The four nearest rows among all rows above each row, by straight-line distance, nearest first (none for the first five rows):
1: [-16.4  -3.0 -11.0   7.2  25.6 -25.3 -51.2  16.2 -17.6 -28.5  -0.4 -16.8
   2.7 -13.8  -5.5 -30.1  -1.7 -14.0   7.5   5.5  -5.1  17.2  -3.9   1.1
 -11.2  -7.9   6.1  42.1  12.8  -9.4 -38.4   0.8  -3.8  -3.0  41.9]
2: [-36.0  76.8 -19.5   7.1  94.0 -99.9  18.6  65.9 -88.1 -49.8 -24.6  96.3
  13.3  25.1  -8.8   3.1   7.1 -24.5  90.7  65.4 -14.0  22.1  12.3 -11.7
  19.9 -99.9  15.1  50.7  15.4 -29.8 -87.6  28.6 -31.5  -4.9  99.9]
3: [ 22.7  23.9  -6.1  -3.2  31.9 -47.6   1.0  42.3 -28.8 -26.0 -16.1  50.9
  10.6  23.8 -10.5 -15.3  -1.2  13.4  31.3  34.5   2.6  10.9  16.7 -11.2
  35.8 -14.0   8.4   4.2  15.7   8.3 -40.2 -10.0   2.1  23.0  24.8]
4: [-10.3  11.0  -1.3  -6.7   6.9  -4.3  13.6   7.9  11.2 -38.2  18.9  19.2
  -3.1  -3.5 -27.9 -12.2   3.2  -5.4  14.5  -3.7  -7.5  -6.8  -4.9  18.3
  -6.9 -29.4  22.5   6.0 -10.2   9.5   9.1 -25.6  20.7 -21.4  30.4]
5: [ -8.7  22.4   2.7  12.0  26.6 -37.9   0.0  15.7 -33.9  -1.1  15.3 -21.7
  28.1  23.0  15.6  -8.7   7.9  -3.5  47.9  17.8  -7.4   0.2  -1.1 -32.2
   5.0 -14.3  -6.1  12.5  -4.6 -14.6   4.4 -19.1 -21.3  -9.5  34.2]
6: [ -1.8  18.5 -20.5  11.0  20.8   0.2 -31.3  10.6 -21.4 -16.3  -3.0  -5.8
  14.9  32.4 -25.0  -3.9  -4.7 -14.7   1.9  30.6  -8.9  21.7  11.5  18.5
  -2.0 -36.3  15.7  24.2  10.3   9.3 -55.1  -0.9  10.7   2.0  12.1]
1 3 4 5
7: [-10.6  26.9 -31.6   1.3  61.4   8.5  -5.4   1.4  -4.1  11.1  -9.0  13.7
  -6.5  27.3  35.3  14.7   5.2  -3.1  29.8   3.5   3.4  16.0  30.6   5.5
 -19.8 -49.9 -13.7  35.2  33.1  -3.2 -25.4  23.9  11.5  11.8  40.9]
6 1 5 3
8: [  9.5  40.2 -13.6  -1.4 -19.1  -7.5  -2.1   9.9  -3.6 -29.9   0.0   4.3
  -3.6  -7.9 -20.2   6.5 -19.5 -32.3 -26.4  36.4  -3.4  -1.8  -4.5   3.1
   3.4 -34.7  -0.3  19.2   5.7   8.2   4.4 -25.1  -8.3  -3.0  45.8]
4 6 1 5
9: [  1.1  15.7   2.1 -16.2  48.3  -7.0 -19.2  -2.6 -17.1  13.6   8.3   9.0
   3.3  11.3  16.0  14.9  -2.0 -30.9 -12.8  27.7 -21.7   5.4   7.9   2.8
  -8.3   1.4  19.8   8.0  21.4  -8.2 -41.9  17.5  18.7  13.7  22.1]
6 7 1 8
10: [ -4.5  15.0  15.7   4.5  11.0   8.6 -24.9  19.1 -15.3   1.0  18.4  -1.6
  18.2  -3.5 -20.4 -18.4 -39.2 -46.0 -48.6  17.5   3.2  -2.4   7.9   6.3
  11.0 -25.2  24.3  -0.7  15.7  11.8   4.4   5.4  28.1   0.4  40.5]
8 9 6 4
11: [-20.9   8.0 -19.2  -7.5  -6.3  -5.2   1.8  15.5 -27.7 -47.0 -10.4  -6.7
  10.9   2.7   1.9  -7.7   1.6 -31.2 -17.9  47.2  19.3  -3.3  10.3   8.9
 -29.8  -9.5  33.1   4.7   0.3  32.3  -4.6  51.2   6.6 -33.0  35.0]
8 10 6 4
12: [  7.4  22.2  -8.0 -28.6 -10.0  -0.6   4.7  -2.5 -20.7   6.5  32.5  15.4
  17.0  28.1 -23.4  10.6  -4.9  -1.3  17.3  17.3   3.7  26.6  -9.3   4.5
  18.4  -1.8 -26.2  31.8  21.5  14.2 -38.6  13.4 -12.5   6.6   9.3]
6 9 8 3
13: [  9.9  10.4   4.4  11.6 -11.4   7.9 -23.6  -3.4  -4.7 -35.2  16.3  -5.6
 -12.7  32.4  10.5 -11.6 -28.7   0.5 -40.5   5.8   9.4  -2.0  20.1  20.2
  23.0 -34.9  16.3  13.6   5.0  17.5 -18.9 -16.2  -0.4  17.7  38.7]
8 10 6 4
14: [-12.3   4.9 -26.3 -27.9  46.9  -0.8 -34.0  27.1 -30.0 -13.8   9.4  10.0
  30.8  -7.9   0.4 -19.0 -31.5 -39.2  -7.5 -11.5  15.0  11.1  -8.6   9.9
  12.4 -23.0  14.8  33.3   8.0   8.1 -62.1  35.7  23.5 -25.4  32.1]
1 6 9 10
15: [ -9.2 -10.8   2.6  17.7 -18.3   6.9   4.4  62.9 -17.7 -12.8 -16.2  20.7
   5.2   5.5  -2.5 -19.4 -12.5   3.4 -33.9  12.2  -9.2  24.6  10.3  -8.2
  38.7 -15.6  14.4   2.8  17.7  -2.0 -13.1  -5.1 -19.7   4.6  54.6]
13 8 10 3
16: [-18.3   9.8   7.3 -16.1  19.1   1.7   0.3  -0.6 -11.9 -25.6  13.8  18.3
  17.9  36.3 -15.1  -7.8   5.1 -26.3 -33.0 -28.1  -3.5  34.7  15.8  23.8
   4.0 -19.5  10.2   1.1  17.1  12.4   3.4  -0.6  23.7   8.0   9.5]
4 10 13 6
17: [ 27.2  11.4  18.1 -10.3  18.8  -4.4 -14.9 -32.6   9.2   7.4 -12.0  -0.6
  -6.5   3.9  -0.9  -0.2  -0.2   7.0  28.4  17.9  -4.8  -0.4 -10.8  -1.9
   2.2  -1.1 -11.7  20.8  -6.9 -12.1  -6.6   3.7   1.3 -12.0  21.2]
9 12 5 4
18: [ 10.8  47.8 -20.2 -18.1  35.5 -22.2 -18.6  -7.6 -33.8   6.5  11.4 -14.6
  17.2   2.6 -40.2   7.8  -6.6 -35.9   9.3  -0.5  11.9  10.0  12.5  17.0
  -2.2   6.5  39.1  -0.9  16.8   0.8  -3.7  12.4  19.2  -2.3  57.5]
9 10 6 16
19: [  0.3   9.4  -0.8 -11.3  27.3  -3.5 -18.0  11.1  -1.5 -42.2   8.4   3.9
  -1.2   9.9  30.7  -3.9 -19.8  -1.1 -20.9  -2.5 -23.7  20.0  -7.2   5.0
  17.9  14.3   8.0  19.2   4.1   8.3 -23.5   6.6 -11.1   8.5  18.6]
9 13 1 16
20: [-10.4   7.3  10.5   2.0   3.4 -16.0   8.7  13.0 -29.3 -20.8 -11.8   3.2
 -11.3   6.6 -12.4  -6.9  12.9  19.6  21.1  18.6 -23.6   8.9   6.5 -10.5
 -11.1  33.2  -7.9  12.3  -0.6  -0.5   2.3  14.8 -15.5  10.0   9.9]
17 19 5 12
21: [-10.5  -6.4 -14.6  -3.3 -13.5  -0.6 -32.8  30.4 -29.7 -27.0 -18.0  27.0
  38.7 -14.6   8.7 -12.4  -0.3   0.3   3.5  45.7  -4.9  17.3  -0.8  20.3
 -27.3  11.3   4.6   6.9  16.8  16.1 -18.0  23.6  50.3  -8.4  16.5]
11 6 1 20
22: [  6.8  12.7   7.5 -14.4  33.5 -23.1   0.0  16.0 -11.1 -13.7  16.5  15.2
  -4.9  16.8 -23.0  33.5 -29.4 -16.4  11.4  33.6  -6.9   1.9  13.3  21.5
 -14.3 -15.6   0.4   9.3  10.5  25.1 -33.4  14.8 -21.2  -5.2  65.8]
9 6 8 12
23: [ -3.1  31.2   6.6 -16.1  13.4  -8.2  23.5   0.2 -15.9 -27.0   5.9   6.2
  11.1  28.0  -9.9 -17.5 -18.6 -13.6 -32.9 -14.4 -22.4  -3.1  -6.0  -3.4
 -13.4   5.1   4.8   4.6 -15.0   3.8   1.0  51.5   9.1 -37.6   3.3]
16 19 11 20
24: [-18.3  30.5 -18.1  13.8  43.2 -16.4 -36.7   6.9 -33.6 -26.7 -18.7   4.4
   5.2  22.9 -31.4 -23.8  -9.8   1.3 -26.1  -8.2  -1.4  17.3  12.6 -21.9
  -3.9   1.7  -1.4   6.5   8.7 -16.7 -18.8  35.4  -8.3  -8.5  44.4]
1 6 19 23
25: [-12.5 -13.6  -9.0   7.7 -23.0   9.0 -22.9   0.0   5.0 -28.5  -5.3  28.2
   3.0   2.7  -7.6  -4.3 -19.1  -5.0 -22.8 -21.8   1.2   2.4  15.4  -4.1
 -15.7  11.0   2.8  26.1  -0.7  -0.6   1.9  -0.7  13.1  14.5  20.6]
19 16 13 4
26: [-31.1 -13.4  -9.6  14.8  -9.5 -14.2   5.8  25.2   1.3 -34.8 -27.0  49.4
 -10.0 -18.3   4.3  -1.1 -22.7 -14.2   5.0 -24.7  -9.1   5.3  19.9  11.1
   5.8   4.4   8.2  21.3  -0.9   6.6 -29.9   0.1   5.4 -13.5  55.8]
25 15 4 19
27: [  0.2  30.9  -7.2  -2.1  16.2  -5.1 -18.3  13.7 -32.9   0.2 -16.3 -17.0
  21.3 -20.1  11.5 -19.1 -14.8 -24.0   6.6   3.8 -12.8  15.9 -10.0  21.3
  25.4  -5.4  29.5   4.0   8.5   1.6   7.7  50.1   3.9  12.4 -32.6]
19 9 23 20
28: [ 11.6  11.6 -29.3 -12.5  -1.6 -24.1 -41.6  -0.1 -41.7 -21.1   2.5  -1.6
  -6.5  31.1  23.0 -10.0 -14.4 -17.6  -7.2  47.4   2.7  -8.2  12.0   5.9
 -41.6  19.8  12.4 -10.2   9.6  12.9 -12.0  24.8  21.6 -32.4   9.3]
11 21 9 6
29: [  0.4  15.9 -21.0   2.6  -5.7  -5.5  -4.9  -4.1 -63.4 -18.0 -15.8  12.8
 -19.1  42.1  20.0   9.4 -15.2 -20.9  12.6  -3.7  -5.4   7.7  13.5  16.2
 -19.2  -6.3  31.6   7.5  10.6  25.5 -18.8  33.9   1.4 -12.3  23.7]
28 11 6 9
30: [ -5.9   1.2   3.0  -4.0 -39.3 -13.0  10.9   1.9 -25.7 -18.7  12.7  16.6
   8.5  30.8  23.1 -32.5  15.6 -19.6  -6.2 -26.1  -8.5   1.9  17.3  -0.9
 -18.9 -16.4  18.3  24.0 -20.6  27.0 -18.9   1.4 -16.5 -21.2  24.3]
29 25 23 4
31: [  9.4  22.6  -0.7  -4.8 -22.4   2.5   4.3  -0.7  -3.6  -5.1  16.5   7.4
  -7.9  24.1   5.9 -22.4 -14.8 -10.4 -17.1  40.2   1.7   8.9   1.9  -4.9
  18.5 -19.7   6.4  30.1   5.7 -20.4  -0.3  23.5   9.7   3.2  28.9]
8 13 17 12
32: [ -6.8  25.3 -15.0  17.6  32.9 -22.9 -24.2   1.4  -4.0 -15.0 -21.7 -10.0
   1.2  38.0  16.1 -22.0 -10.7 -12.2  34.4  13.0 -11.6  -1.1   7.1  35.8
 -19.3 -41.8  11.0  -1.0  15.5  12.7   7.1  37.5  -5.8 -11.5  11.6]
29 6 7 27
33: [  2.8  -0.7   1.3   0.0  14.4 -14.4  -6.5   2.0 -32.1  -1.6   2.9   8.2
   5.4  15.0   1.9   5.7  11.8 -29.7  -5.5  -2.4  -0.5  32.9  21.3   2.8
  24.8 -29.7  16.4 -16.9   4.0  10.9 -40.2  -0.9  29.2 -15.5  23.2]
16 6 9 29
34: [ -1.0  21.7  -1.9  -6.5  -6.6  20.2 -30.4   7.7 -29.9 -31.1   1.3   4.8
   0.3  23.9 -27.2 -36.3 -23.2 -11.9 -19.4  18.9   8.5 -13.8  -6.4  29.5
  22.8  35.4  22.7  -4.2  17.5   9.7 -27.9   8.0  -8.8  -1.9  36.6]
13 19 10 31
35: [-13.8  20.7 -23.8  11.7   0.8 -34.7 -14.8  -5.2 -17.9 -16.4 -28.3  34.8
  -1.9  26.2   5.7   9.9  15.4  14.7  13.1  58.7  -2.7 -12.7  -6.8  -1.7
 -24.0 -50.7  21.0  -7.1  -6.3  -2.6 -15.2   4.2  22.1 -17.6 -10.3]
32 6 28 21
36: [-22.3  -0.9  24.1  17.2 -28.7   7.4  -4.0  -1.5  -6.3  22.3  -1.1  19.9
   3.0   6.3  -3.9 -10.2 -23.9  -7.8  -7.4   2.9  17.6  -3.0   0.1   9.7
   6.5 -11.0   5.4   5.2  18.6  -4.0  12.6 -14.9   2.5  13.2  26.2]
25 31 10 13
37: [  1.2  -9.2   6.2  23.8  14.0  -9.2 -25.7  14.5   4.9   5.9   8.7 -31.3
  25.4  32.8  16.0   1.2 -16.0  10.3  13.0  49.5  -9.2   8.7  21.8  26.4
 -32.9  -1.7  14.5   7.8   6.5   7.2   1.2  24.0   6.2   8.9  32.5]
32 6 9 28
38: [  7.3  18.2 -19.3  16.5   5.7 -32.5 -18.6  29.5 -24.5  -6.7   5.4   9.3
 -16.4  32.1  10.2  -1.9 -13.7 -30.5  19.6  24.5  11.7  16.4  -0.5  16.6
 -38.4   5.0  -0.1  31.4 -12.9  -9.9 -36.2   8.1 -21.6 -10.4  41.8]
1 22 29 6
39: [ 15.9  21.4 -17.2   3.3  33.8 -26.5 -28.7  15.1 -45.8 -44.2   5.6  -3.2
  24.0   8.6  -3.8 -18.4  13.5 -34.4   0.8  45.9 -27.7  12.3   3.2   8.0
  15.8 -46.1  20.2   6.9 -11.6   0.3 -28.6   9.2   9.0  -6.0  31.1]
6 33 1 9
40: [  3.8  29.4   5.0  -7.6  27.9 -30.3 -26.3  10.9 -44.0 -23.9   6.9  49.0
  12.2 -21.4  25.4  -0.8  -4.1 -17.3  20.2  37.4 -12.4  11.8   1.6  -4.1
 -30.5 -23.0   5.1   7.5   7.3   0.6 -22.4  28.6  16.8  -8.0  47.6]
9 39 21 22
41: [-22.8 -30.1  26.3  10.4 -21.4 -19.6   4.2  17.0   4.5  16.0  -8.1   4.7
 -17.8  32.7   5.0  19.1   1.3   7.5  16.5  -0.3  -6.9  -2.6   4.0   9.9
  -2.4  -0.4  13.8  -8.9  -1.9  -0.8  19.7  11.1  20.4  -9.1 -47.7]
36 20 25 17
42: [ -0.6  33.5 -24.3  17.2  15.9  -7.2 -29.8  29.5 -14.6  20.1   9.4 -30.5
  -6.9  11.9  -3.7   1.0  -8.6 -11.6  26.3  -1.7   0.7   7.6 -27.6  16.3
 -45.7  -0.1  13.2  16.2   5.3 -26.8 -34.2   3.9  -0.4  11.6  14.3]
38 1 6 9
43: [ -8.6  38.4 -33.1  16.9  39.5 -24.1  -0.8   3.6  22.4 -25.6  -7.5 -22.1
   5.5   6.5   9.4   2.7 -15.2   9.6  33.3  16.4  -8.2  -3.9   2.3  25.7
  10.9 -36.3  -7.8   9.1   3.0  -3.4  25.2  28.1 -18.3 -18.2  -7.3]
32 17 27 5
44: [-12.0  30.4  14.2   4.1  18.9  -7.0 -34.8  -7.3 -32.5 -40.0  26.4  30.3
  -2.7 -20.6  -9.8  -5.3  -0.2  -0.5 -11.9   0.3  -7.1  -7.7  -3.9  11.6
   4.6  -8.0  12.7  27.0  15.0   2.4  -7.4  29.8   9.8 -19.3  66.9]
40 1 24 19
45: [ 11.7 -14.6  -7.8 -16.5  15.3  -9.6 -18.0   1.0 -30.6  -0.7 -15.0  17.2
  13.8  36.8 -10.5   9.7  12.5 -42.9 -14.4  11.0   7.8  26.3   3.6   7.9
  -4.7 -52.0  22.9  15.1  15.9  16.5 -51.6  29.5  42.0   7.1  49.6]
33 6 9 14
46: [  0.1  18.3   6.5   1.2 -16.2  18.7  -2.8 -13.1  -2.9   2.0   3.6   2.7
   2.9  -1.6 -21.0  -0.5  -5.4  11.4 -12.5  16.9  -0.4   0.1  -6.1  -6.1
  12.2 -12.8  15.4   5.2   9.2  20.2 -37.5   4.6  -3.2 -18.5  28.5]
31 36 17 12
47: [-23.7  23.2  10.1  12.2   4.6   0.1  -4.7  -0.2 -22.1  -5.4 -22.3  43.9
 -15.2  19.5  -6.8 -26.4  -7.1 -22.8  -1.1   9.3   0.4   7.8  -2.0  11.2
 -22.5  10.6 -12.3  25.6  16.2  25.4 -47.4  15.3 -34.5  -1.6  30.3]
38 46 20 29
48: [-22.7  -6.8   4.6  10.9  -5.2 -13.8  -6.1   7.6  10.5  -7.8 -16.1  -4.5
   2.0  32.1  17.5   4.3  -2.1  -8.7  15.5  23.8 -12.8  -5.6  16.9  -7.7
   2.1 -41.6  19.6   8.0  19.3  31.7  -7.4  20.2  13.0  -7.3  45.1]
32 37 46 33
49: [ 17.8  23.2  -6.9   6.6  16.4  -8.1 -18.8  13.0 -35.6 -34.2  -4.2  -4.2
  15.8   0.2 -13.7  -0.1  -8.6 -53.3 -29.0  36.3   1.5   6.2  -2.0  -6.1
   6.5 -52.1  35.7  20.2  17.3  -6.8 -12.8   0.9  25.0  -0.4  26.0]
39 10 8 6
50: [ -1.5 -19.9  14.9  17.1  -1.8  -3.9 -29.8  -1.0  -1.6  -4.9  -2.9 -16.2
   6.7  10.9 -26.7 -19.6 -15.0  15.7   4.9  29.8  34.9   3.8   2.1  -6.2
  15.1  -5.1   9.1  22.6  -5.7  10.5 -54.7  13.5  14.5  -7.1  30.0]
46 6 1 17
51: [ 16.3  22.3   4.9  -7.6 -12.5   5.5 -30.2 -11.7 -12.0 -19.6  28.5   1.7
   0.1   4.0  14.1   3.5   9.9  -3.3 -40.8  36.7  -4.7  -1.4   3.4  20.4
  -5.9 -55.0  -0.4   9.3   1.3  26.9 -38.7  42.6   7.1  -0.7  51.0]
46 13 31 44
52: [  3.4  -9.0 -19.5 -15.3 -39.5   5.8 -12.2 -20.7   4.3 -34.3   8.7  -1.1
  14.3  -7.7 -17.0 -35.2  12.5 -28.7 -38.2 -26.9 -23.6  42.6   3.7   3.9
   5.2  -3.0  10.4  29.0 -32.0  12.6  -4.8   5.4  10.1  15.7  40.3]
25 30 16 19
53: [ -3.3  -7.9   9.3  -4.9   5.7 -13.8 -46.4  19.0  -9.6 -24.1 -28.6 -11.0
  10.9  -6.6 -10.6 -23.3  -6.4  20.7   4.5  61.7  22.7   7.5  25.6  26.2
 -13.6   4.9  30.2   7.0   6.4   5.4 -18.4  -3.3 -24.4  -2.4  37.6]
50 37 1 34
54: [  0.2  -5.2  13.9   3.8 -24.4  23.9  18.8 -11.4   9.1  -5.3  -1.4 -28.1
   3.9  19.8 -26.2  -5.0 -13.8  -2.1  -6.1  33.7   3.3  13.0  13.0 -18.9
  24.8  17.0   0.9  17.1  31.7   8.1  -9.0  11.8  17.2 -10.1  24.0]
46 31 50 36
55: [-24.1 -33.0   2.0  -1.4  28.4  -3.9 -38.6   3.4 -22.3 -28.9   3.9   1.8
   6.1 -30.0  -4.7  21.3   3.4 -21.8   9.1   7.0  -0.7  -6.0   7.8 -36.1
   3.8  11.2  25.5  -2.4   8.7  -6.8 -36.9  -3.1  18.3   9.2  32.5]
1 9 33 25
56: [-14.0   7.0   9.4  18.7 -21.7 -17.8 -17.2   8.5   4.1 -38.7  -4.7  19.3
  -0.1 -22.0 -29.3 -25.0  -1.8 -33.3 -30.4  20.7   5.4   6.1   2.6  10.0
  26.0  24.8  24.8  -9.4  20.2  -5.5 -47.5  -9.3   2.3  -5.9  36.6]
34 46 26 15
57: [-15.0  39.9  -8.7  -9.6  39.7 -21.5 -13.4  25.4 -21.2 -35.7 -15.7  41.6
  -3.6   5.0  25.4  11.9   4.8 -17.7   2.4  23.8   7.1   7.6  -3.9  21.3
 -21.5 -15.1  19.2 -10.5  22.2  13.7  -0.4  35.5  -9.0 -14.8  31.6]
40 32 11 29
58: [  2.8  15.9   3.9  11.1  -9.3   1.5   1.6  -8.9   8.3   3.8  26.9  -6.0
 -16.3  31.2   1.7 -18.4  15.4 -21.7 -22.9  25.0   8.8   9.1   7.8  10.8
  17.9   7.7   0.9   6.3  35.7  -2.8   1.4 -13.6   1.4  -7.3  18.5]
31 54 36 46
59: [ -4.1   3.8  17.8 -14.9  18.6   3.2 -32.6   9.2  -7.2  -3.8   0.3   6.0
  -5.6  -3.3  -7.6 -15.9   8.2 -13.1   8.3   7.0   3.4   4.2  27.0  -6.6
   5.9   8.9   9.0  10.1  19.0   8.4 -33.2   1.5  26.7  11.7  38.7]
9 55 33 1
60: [ -2.7  27.4  -0.8  -3.8   9.5 -28.2 -36.3  13.3 -24.8 -22.1  13.3   7.0
  18.6   7.5   1.2   7.0  25.3  -4.7 -11.2  49.2  -7.9  21.3   0.9   8.9
 -15.7 -13.5 -10.2  11.0  -4.2  21.2 -25.6  28.8 -15.1  -7.6  31.8]
51 40 39 6
